Here is a tiny trained network, its code and every weight. The questions are about switching its units off for an input and a class, where a switched-off unit gives its printed mean instead of its output.

import numpy as np


def w(rows, s, z=0):
    codes = np.array(rows[::2]) - 128.0
    scale = np.full(codes.shape[1], s)
    scale[-1] = z or s
    return codes * scale


def f(y):
    return np.maximum(y, 0)


def log_softmax(a):
    a = a - a.max(-1, keepdims=True)
    return a - np.log(np.exp(a).sum(-1, keepdims=True))


def net(x, mask):
    res = np.array(x, float).reshape(1, 5) / 4 @ E
    y = f(res @ A[0][:, :-1].T + A[0][:, -1])
    res = res + np.where(mask, y, B[0][:, -1]) @ B[0][:, :-1]
    return log_softmax(res[-1] @ U[:, :-1].T + U[:, -1])


A, B = {}, {}
E = w([
[16,201,196,103,212,176,188,79],'x0',
[142,75,253,98,231,115,55,157],'x1',
[130,134,186,8,120,41,167,34],'x2',
[200,228,164,194,139,182,31,89],'x3',
[117,203,182,177,120,72,153,223],'x4',
],0.0062)
A[0] = w([
[149,50,75,85,62,59,150,143,160],'N1',
[195,145,60,154,58,185,79,70,132],'N2',
[171,50,105,71,83,33,155,117,172],'N3',
[119,125,2,158,52,200,152,132,211],'N4',
[95,89,203,49,246,139,109,82,254],'N5',
[54,120,61,157,87,154,210,193,132],'N6',
[58,222,200,59,170,105,169,39,163],'N7',
[138,66,175,145,198,166,51,162,152],'N8',
[168,162,224,181,190,104,48,186,227],'N9',
[139,161,64,251,78,203,121,161,223],'N10',
[133,182,96,229,89,148,123,201,220],'N11',
[135,67,140,8,106,38,158,93,240],'N12',
[203,131,80,141,81,195,69,53,149],'N13',
[169,215,154,194,102,91,85,174,149],'N14',
],0.0066,0.0037)
B[0] = w([
[69,52,47,88,60,42,112,155,208],'N1',
[153,143,69,179,134,120,73,55,201],'N2',
[109,63,87,60,57,95,114,150,213],'N3',
[63,125,39,179,167,97,123,105,231],'N4',
[114,88,190,38,173,227,140,108,255],'N5',
[59,133,106,149,165,110,174,167,197],'N6',
[105,188,189,61,121,176,191,46,239],'N7',
[168,69,164,123,181,179,75,169,194],'N8',
[203,135,229,123,119,139,90,176,227],'N9',
[105,170,110,238,163,89,114,130,233],'N10',
[126,190,135,215,130,66,129,165,218],'N11',
[99,85,123,1,71,129,151,122,253],'N12',
[165,121,84,154,137,148,63,43,197],'N13',
[184,191,168,160,85,79,107,155,189],'N14',
],0.0082,0.0084)
U = w([
[81,5,71,45,3,68,145,169,176],'0',
[181,20,180,95,241,222,61,173,156],'1',
[92,189,187,54,153,204,243,11,189],'2',
[132,142,38,193,169,118,58,25,106],'3',
[221,204,210,165,80,81,87,222,142],'4',
[221,162,115,80,63,99,114,71,5],'5',
[44,159,90,185,216,98,230,219,92],'6',
],0.0067,0.0016)

Each question gives the input, the list of numbers given to net, and the class t.
The units are the neurons (one row each of A and B). Each row of codes is followed by its name. A weight is (code - 128) times the scale printed after its matrix; where a second scale follows, it is the last column's (A, B and U).
mask holds one flag per neuron, in row order. A switched-off neuron (its flag False) gives its mean, the last column of its row in B, instead of its output. The means were averaged over made-up inputs and are rounded, as every weight is.
A unit's drop is (log p(t) with every unit on - log p(t) with that unit switched off) / (log p(t) with every unit on - log p(t) with every unit switched off).
The circuit of an input: a set's keep is (log p(t) with only the set's units on - log p(t) with every unit switched off) / (log p(t) with every unit on - log p(t) with every unit switched off). Starting from the 12 units with the biggest drops (on a tie, the unit counted first), units are removed one at a time, each time the one whose removal leaves the highest keep (on an exact tie, the one counted first), for as long as the keep stays at least 0.8.
units of the circuit, in order: the units of the circuit, biggest drop first
k most important neurons: the k neurons with the biggest drops, biggest first
drop when u is switched off: that unit's drop, to one decimal
input [8,3,0,6,8], class 4: units of the circuit, in order	N9
input [2,6,-6,-7,5], class 1: units of the circuit, in order	N8; N9
input [-4,-8,8,7,1], class 3: units of the circuit, in order	N2; N13
input [-4,-5,-6,-5,-1], class 6: units of the circuit, in order	N6; N10
input [-7,-7,-8,4,7], class 3: 3 most important neurons	N4; N2; N13
input [-7,7,-7,5,-3], class 4: 4 most important neurons	N9; N5; N14; N11
input [2,-8,-1,-4,-5], class 3: 2 most important neurons	N4; N2
input [5,-8,-3,-5,-5], class 6: drop when N6 is switched off	0.2
input [-1,-2,4,6,2], class 4: drop when N4 is switched off	0.2
input [2,7,-6,-4,8], class 4: drop when N12 is switched off	0.1
